Below is a small trained network, with its code and all its weights. Each question gives an input and a class and asks what happens when units are switched off, that is, made to give their printed mean instead of their output.

import numpy as np


def w(rows, s, z=0):
    codes = np.array(rows[::2]) - 128.0
    scale = np.full(codes.shape[1], s)
    scale[-1] = z or s
    return codes * scale


def f(y):
    return y / 2 * (1 + np.tanh(0.7978845608 * (y + 0.044715 * y**3)))


def log_softmax(a):
    a = a - a.max(-1, keepdims=True)
    return a - np.log(np.exp(a).sum(-1, keepdims=True))


def net(x, mask):
    res = np.array(x, float).reshape(1, 7) / 4 @ E
    y = f(res @ A[0][:, :-1].T + A[0][:, -1])
    res = res + np.where(mask, y, B[0][:, -1]) @ B[0][:, :-1]
    return log_softmax(res[-1] @ U[:, :-1].T + U[:, -1])


A, B = {}, {}
E = w([
[112,217,157,219,122,126,45,190,141,105,55],'x0',
[154,126,152,128,134,138,81,58,129,22,241],'x1',
[121,127,107,129,156,109,124,146,142,116,119],'x2',
[236,166,129,171,133,61,197,70,160,121,98],'x3',
[118,131,108,154,152,128,132,127,152,137,143],'x4',
[158,97,191,153,254,150,97,108,77,164,103],'x5',
[133,79,32,180,103,117,39,56,62,130,118],'x6',
],0.0095)
A[0] = w([
[138,134,217,112,147,113,168,156,181,107,149,69],'neuron 0',
[158,197,152,194,106,114,44,157,142,94,102,5],'neuron 1',
[165,78,65,168,111,106,45,59,86,87,142,43],'neuron 2',
[142,131,141,138,131,128,52,76,128,30,211,99],'neuron 3',
[119,138,78,115,61,99,114,126,155,84,158,24],'neuron 4',
[154,99,167,146,180,125,77,101,107,149,141,121],'neuron 5',
[143,111,174,141,217,102,123,99,74,144,111,58],'neuron 6',
[111,154,76,130,43,87,151,129,160,116,136,36],'neuron 7',
[176,52,80,59,154,105,173,99,119,132,165,64],'neuron 8',
[131,105,68,152,96,128,126,114,80,183,68,97],'neuron 9',
[64,90,152,117,112,153,45,147,124,137,176,64],'neuron 10',
[248,150,124,169,114,59,152,68,149,101,96,34],'neuron 11',
[117,140,157,115,144,148,145,145,155,99,143,66],'neuron 12',
],0.013,0.0026)
B[0] = w([
[135,186,149,76,164,89,105,146,152,132,188,195],'neuron 0',
[77,93,196,180,94,102,168,23,119,121,139,219],'neuron 1',
[138,222,176,67,170,104,152,132,158,110,199,253],'neuron 2',
[126,90,144,134,112,85,116,201,143,211,52,239],'neuron 3',
[200,125,128,143,141,205,147,110,141,103,126,186],'neuron 4',
[187,124,122,131,119,201,158,121,148,91,114,194],'neuron 5',
[226,87,105,145,78,166,99,132,149,113,130,204],'neuron 6',
[235,78,137,148,139,170,83,129,135,118,121,198],'neuron 7',
[54,125,195,219,95,101,126,57,112,113,99,214],'neuron 8',
[128,163,186,82,149,82,124,180,160,147,143,212],'neuron 9',
[86,130,5,119,142,133,140,124,82,104,133,205],'neuron 10',
[43,113,11,89,144,156,118,172,78,128,128,244],'neuron 11',
[139,198,136,117,139,118,130,114,109,114,128,154],'neuron 12',
],0.014,0.016)
U = w([
[137,234,165,75,147,108,135,133,134,81,209,95],'0',
[228,102,110,162,95,238,111,106,132,51,128,78],'1',
[56,120,171,194,75,115,153,1,69,86,127,38],'2',
[60,128,2,109,126,168,137,139,26,88,145,172],'3',
[130,124,156,125,102,88,159,215,148,237,56,254],'4',
],0.0085,0.0042)

Each question gives the input, the list of numbers given to net, and the class t.
The units are the neurons (one row each of A and B). Each row of codes is followed by its name. A weight is (code - 128) times the scale printed after its matrix; where a second scale follows, it is the last column's (A, B and U).
mask holds one flag per neuron, in row order. A switched-off neuron (its flag False) gives its mean, the last column of its row in B, instead of its output. The means were averaged over made-up inputs and are rounded, as every weight is.
A unit's drop is (log p(t) with every unit on - log p(t) with that unit switched off) / (log p(t) with every unit on - log p(t) with every unit switched off).
The circuit of an input: a set's keep is (log p(t) with only the set's units on - log p(t) with every unit switched off) / (log p(t) with every unit on - log p(t) with every unit switched off). Starting from the 12 units with the biggest drops (on a tie, the unit counted first), units are removed one at a time, each time the one whose removal leaves the highest keep (on an exact tie, the one counted first), for as long as the keep stays at least 0.8.
circuit, biggest first: the units of the circuit, biggest drop first
unit that matters most: the unit with the biggest drop
top k neurons: the k neurons with the biggest drops, biggest first
drop when u is switched off: that unit's drop, to one decimal
input [4,6,7,-1,6,-8,6], class 1: top 3 neurons -> [neuron 4; neuron 7; neuron 9]
input [8,0,-2,3,4,-4,3], class 2: unit that matters most -> neuron 1
input [2,8,-1,5,-4,-5,7], class 4: top 2 neurons -> [neuron 3; neuron 0]
input [-8,-8,4,5,3,7,-5], class 2: top 2 neurons -> [neuron 8; neuron 3]
input [-3,7,5,5,0,-6,-6], class 4: top 2 neurons -> [neuron 3; neuron 2]
input [3,1,-5,-7,-1,6,0], class 3: top 2 neurons -> [neuron 10; neuron 7]
input [-8,6,3,-2,5,1,7], class 2: top 3 neurons -> [neuron 8; neuron 0; neuron 9]
input [6,-3,-1,8,-7,-6,5], class 3: top 3 neurons -> [neuron 11; neuron 8; neuron 6]
input [-3,1,-6,-8,7,1,-7], class 3: top 2 neurons -> [neuron 10; neuron 2]
input [0,-5,8,-3,1,2,-6], class 0: top 4 neurons -> [neuron 3; neuron 0; neuron 11; neuron 12]
input [6,6,4,-2,-7,-2,8], class 0: top 2 neurons -> [neuron 2; neuron 8]
input [-4,-4,1,-4,-8,3,4], class 0: circuit, biggest first -> [neuron 3; neuron 9]
input [-2,-7,-8,7,5,7,-8], class 0: top 2 neurons -> [neuron 0; neuron 3]
input [1,8,5,5,-6,-2,-1], class 4: unit that matters most -> neuron 3
input [5,-5,-7,8,-4,-7,-3], class 3: top 2 neurons -> [neuron 11; neuron 6]
input [3,-1,-2,-2,4,-5,5], class 0: top 2 neurons -> [neuron 6; neuron 2]
input [-2,-7,-2,-6,-8,7,6], class 1: top 2 neurons -> [neuron 6; neuron 3]
input [6,6,8,4,-1,0,3], class 2: top 2 neurons -> [neuron 1; neuron 9]
input [6,-6,0,-3,-6,7,-1], class 1: circuit, biggest first -> [neuron 3; neuron 6]
input [-6,-7,-4,7,-5,1,-1], class 3: circuit, biggest first -> [neuron 11]
input [-6,-3,5,-8,-8,-8,1], class 1: drop when neuron 4 is switched off -> 0.5
input [-5,-1,2,-6,5,-7,-4], class 1: drop when neuron 11 is switched off -> 0.5
input [4,1,-8,-3,-3,0,-1], class 2: drop when neuron 5 is switched off -> 0.0
input [-3,6,-3,0,2,-1,-1], class 4: drop when neuron 3 is switched off -> 0.9
